Below are the code and all the weights of a small trained network. Each question names an input and a class and asks about switching units off, where a switched-off unit gives its printed mean instead of its output.

import numpy as np


def w(rows, s, z=0):
    codes = np.array(rows[::2]) - 128.0
    scale = np.full(codes.shape[1], s)
    scale[-1] = z or s
    return codes * scale


def norm(h):
    return h / np.sqrt((h * h).mean(-1, keepdims=True) + 1e-5)


def f(y):
    return y / 2 * (1 + np.tanh(0.7978845608 * (y + 0.044715 * y**3)))


def log_softmax(a):
    a = a - a.max(-1, keepdims=True)
    return a - np.log(np.exp(a).sum(-1, keepdims=True))


def net(x, mask):
    res = np.array(x, float).reshape(1, 6) / 4 @ E
    u = 0
    for l in range(2):
        y = f(norm(res) @ A[l][:, :-1].T + A[l][:, -1])
        res = res + np.where(mask[u : u + 15], y, B[l][:, -1]) @ B[l][:, :-1]
        u += 15
    return log_softmax(norm(res)[-1] @ U[:, :-1].T + U[:, -1])


A, B = {}, {}
E = w([
[127,126,125,131,131,125,126,130,132,127,125],'x0',
[173,83,105,136,121,146,203,72,157,164,100],'x1',
[159,154,47,101,91,147,59,89,111,152,145],'x2',
[144,112,103,177,156,124,129,97,41,64,100],'x3',
[128,146,81,171,62,164,159,187,140,98,125],'x4',
[4,41,86,85,108,161,131,130,94,147,130],'x5',
],0.0038)
A[0] = w([
[79,119,213,127,159,84,198,167,172,93,104,58],'L0N0',
[39,20,76,102,128,168,132,171,63,173,122,126],'L0N1',
[79,113,199,166,180,132,193,154,199,67,182,43],'L0N2',
[81,213,156,72,88,108,148,144,220,213,166,3],'L0N3',
[189,53,117,142,98,205,224,38,196,182,79,73],'L0N4',
[233,218,159,152,135,82,118,147,162,125,121,99],'L0N5',
[107,107,199,133,166,101,215,185,151,79,117,60],'L0N6',
[143,120,81,177,87,136,149,165,72,52,73,112],'L0N7',
[110,142,201,5,192,19,84,42,131,192,77,79],'L0N8',
[76,181,176,117,85,120,121,134,252,219,170,46],'L0N9',
[136,140,103,119,22,171,155,228,182,64,98,34],'L0N10',
[117,176,96,156,16,179,143,217,168,112,101,58],'L0N11',
[136,127,168,69,54,123,118,188,239,195,147,63],'L0N12',
[174,199,9,65,100,149,41,87,114,180,151,93],'L0N13',
[62,193,195,139,127,149,3,212,109,73,200,82],'L0N14',
],0.0036,0.003)
B[0] = w([
[137,113,133,139,71,150,46,145,85,198,139,150],'L0N0',
[162,186,177,113,93,128,107,93,251,82,127,254],'L0N1',
[143,116,109,158,82,173,52,126,64,202,63,140],'L0N2',
[162,42,100,122,170,135,121,158,86,53,142,149],'L0N3',
[128,199,61,46,134,5,123,184,75,192,83,193],'L0N4',
[11,113,161,52,48,197,119,61,221,92,92,205],'L0N5',
[167,95,132,152,68,136,48,126,102,176,147,148],'L0N6',
[133,134,160,139,193,104,111,98,96,109,174,180],'L0N7',
[67,195,79,219,179,175,156,125,122,157,205,215],'L0N8',
[175,33,89,75,186,157,115,171,88,54,169,169],'L0N9',
[72,169,121,150,216,157,145,106,120,201,171,159],'L0N10',
[91,149,123,145,205,145,138,58,127,190,192,174],'L0N11',
[154,66,79,136,195,152,138,148,60,13,169,174],'L0N12',
[149,45,226,217,73,139,81,207,84,207,102,226],'L0N13',
[186,126,29,54,116,3,254,92,125,231,28,216],'L0N14',
],0.0043,0.0029)
A[1] = w([
[125,165,84,157,108,151,161,159,117,113,118,124],'L1N0',
[157,179,81,58,137,43,148,163,107,148,75,127],'L1N1',
[41,118,108,86,83,108,136,133,124,110,101,79],'L1N2',
[138,105,151,91,134,146,136,170,209,113,152,133],'L1N3',
[130,185,120,157,142,168,142,112,140,152,186,139],'L1N4',
[105,115,127,94,64,143,110,90,216,89,97,93],'L1N5',
[24,76,94,100,105,158,129,106,152,139,157,118],'L1N6',
[98,166,94,174,202,167,147,62,120,164,175,111],'L1N7',
[88,102,239,160,162,114,208,208,121,139,74,114],'L1N8',
[167,97,120,160,153,97,121,74,56,2,116,34],'L1N9',
[142,72,166,178,47,176,67,183,78,188,117,2],'L1N10',
[118,160,74,190,67,164,205,188,135,119,149,106],'L1N11',
[171,152,150,156,130,79,107,127,166,115,158,87],'L1N12',
[174,194,187,103,102,155,126,113,216,75,115,21],'L1N13',
[66,125,158,108,96,141,95,125,107,66,164,90],'L1N14',
],0.0052,0.0025)
B[1] = w([
[77,95,170,77,186,99,106,109,144,181,152,137],'L1N0',
[93,102,72,129,96,51,220,131,135,134,73,250],'L1N1',
[191,167,125,115,105,133,175,93,179,133,72,174],'L1N2',
[118,101,94,142,148,153,124,126,56,46,89,180],'L1N3',
[53,110,181,110,151,113,133,126,116,95,134,176],'L1N4',
[144,153,194,167,144,152,133,131,125,69,105,200],'L1N5',
[170,209,194,183,104,140,144,95,151,52,89,244],'L1N6',
[59,177,209,140,175,98,119,200,141,135,234,207],'L1N7',
[192,130,62,154,53,142,33,98,100,187,154,160],'L1N8',
[136,18,65,31,158,226,149,252,158,84,180,196],'L1N9',
[197,125,166,180,94,180,56,76,82,160,127,199],'L1N10',
[101,157,188,123,198,56,81,100,112,162,174,157],'L1N11',
[88,113,115,130,101,165,148,116,149,134,102,128],'L1N12',
[105,159,130,126,82,175,157,65,178,64,94,184],'L1N13',
[172,133,71,93,140,127,172,99,181,127,96,149],'L1N14',
],0.0045,0.0027)
U = w([
[132,180,174,139,77,186,147,64,201,14,49,229],'0',
[126,123,56,97,114,2,194,140,114,193,61,244],'1',
[186,87,149,193,67,179,8,128,66,201,127,112],'2',
[138,19,82,81,191,202,138,225,110,37,174,5],'3',
[45,185,193,160,204,99,117,130,126,154,210,35],'4',
],0.0089,0.00031)

Each question gives the input, the list of numbers given to net, and the class t.
The units are the neurons (one row each of A and B). Each row of codes is followed by its name. A weight is (code - 128) times the scale printed after its matrix; where a second scale follows, it is the last column's (A, B and U).
mask holds one flag per neuron, layer by layer. A switched-off neuron (its flag False) gives its mean, the last column of its row in B, instead of its output. The means were averaged over made-up inputs and are rounded, as every weight is.
A unit's drop is (log p(t) with every unit on - log p(t) with that unit switched off) / (log p(t) with every unit on - log p(t) with every unit switched off).
The circuit of an input: a set's keep is (log p(t) with only the set's units on - log p(t) with every unit switched off) / (log p(t) with every unit on - log p(t) with every unit switched off). Starting from the 12 units with the biggest drops (on a tie, the unit counted first), units are removed one at a time, each time the one whose removal leaves the highest keep (on an exact tie, the one counted first), for as long as the keep stays at least 0.8.
circuit, biggest first: the units of the circuit, biggest drop first
unit that matters most: the unit with the biggest drop
k most important neurons: the k neurons with the biggest drops, biggest first
k most important neurons of layer l: the k neurons of layer l with the biggest drops, biggest first
input [2,1,2,-3,1,0], class 3: unit that matters most => L0N12
input [-4,-4,-3,-5,-2,1], class 3: 4 most important neurons of layer 0 => (L0N9 L0N12 L0N3 L0N4)
input [-8,4,2,7,-5,-5], class 3: 2 most important neurons => (L1N9 L0N1)
input [4,-7,-4,-8,-3,-1], class 3: 3 most important neurons => (L0N9 L0N12 L0N3)
input [-3,5,1,6,2,-4], class 3: 2 most important neurons of layer 0 => (L0N14 L0N1)
input [-8,-8,1,3,-1,-7], class 1: 2 most important neurons => (L0N14 L1N1)
input [4,6,-7,-6,-5,8], class 0: circuit, biggest first => (L1N6 L0N1)
input [1,-1,-6,-5,2,-2], class 2: 3 most important neurons => (L0N2 L0N0 L1N10)
input [4,-4,-7,4,-6,-5], class 2: 2 most important neurons => (L0N1 L1N8)
input [-5,2,6,-7,0,-1], class 3: 2 most important neurons => (L0N9 L0N12)
input [1,3,-2,-4,7,7], class 0: 4 most important neurons => (L0N1 L1N6 L0N8 L1N2)
input [8,4,7,-8,-7,6], class 3: 2 most important neurons of layer 0 => (L0N9 L0N5)
input [-6,-8,-1,-2,-7,-5], class 1: 2 most important neurons => (L0N14 L1N1)
input [-3,-3,-2,-5,4,1], class 3: circuit, biggest first => (L0N9)
input [0,4,-5,3,-1,7], class 0: 2 most important neurons => (L0N1 L0N13)
input [5,4,-6,6,5,0], class 2: 2 most important neurons of layer 0 => (L0N12 L0N14)
input [-4,-7,-6,-6,-3,-1], class 1: 2 most important neurons => (L0N14 L0N13)
input [0,7,-6,0,-3,-1], class 1: 2 most important neurons of layer 0 => (L0N4 L0N13)
input [-4,-5,0,-4,0,5], class 0: 4 most important neurons of layer 1 => (L1N6 L1N5 L1N2 L1N3)
input [-3,3,3,-7,-6,7], class 0: circuit, biggest first => (L1N6)
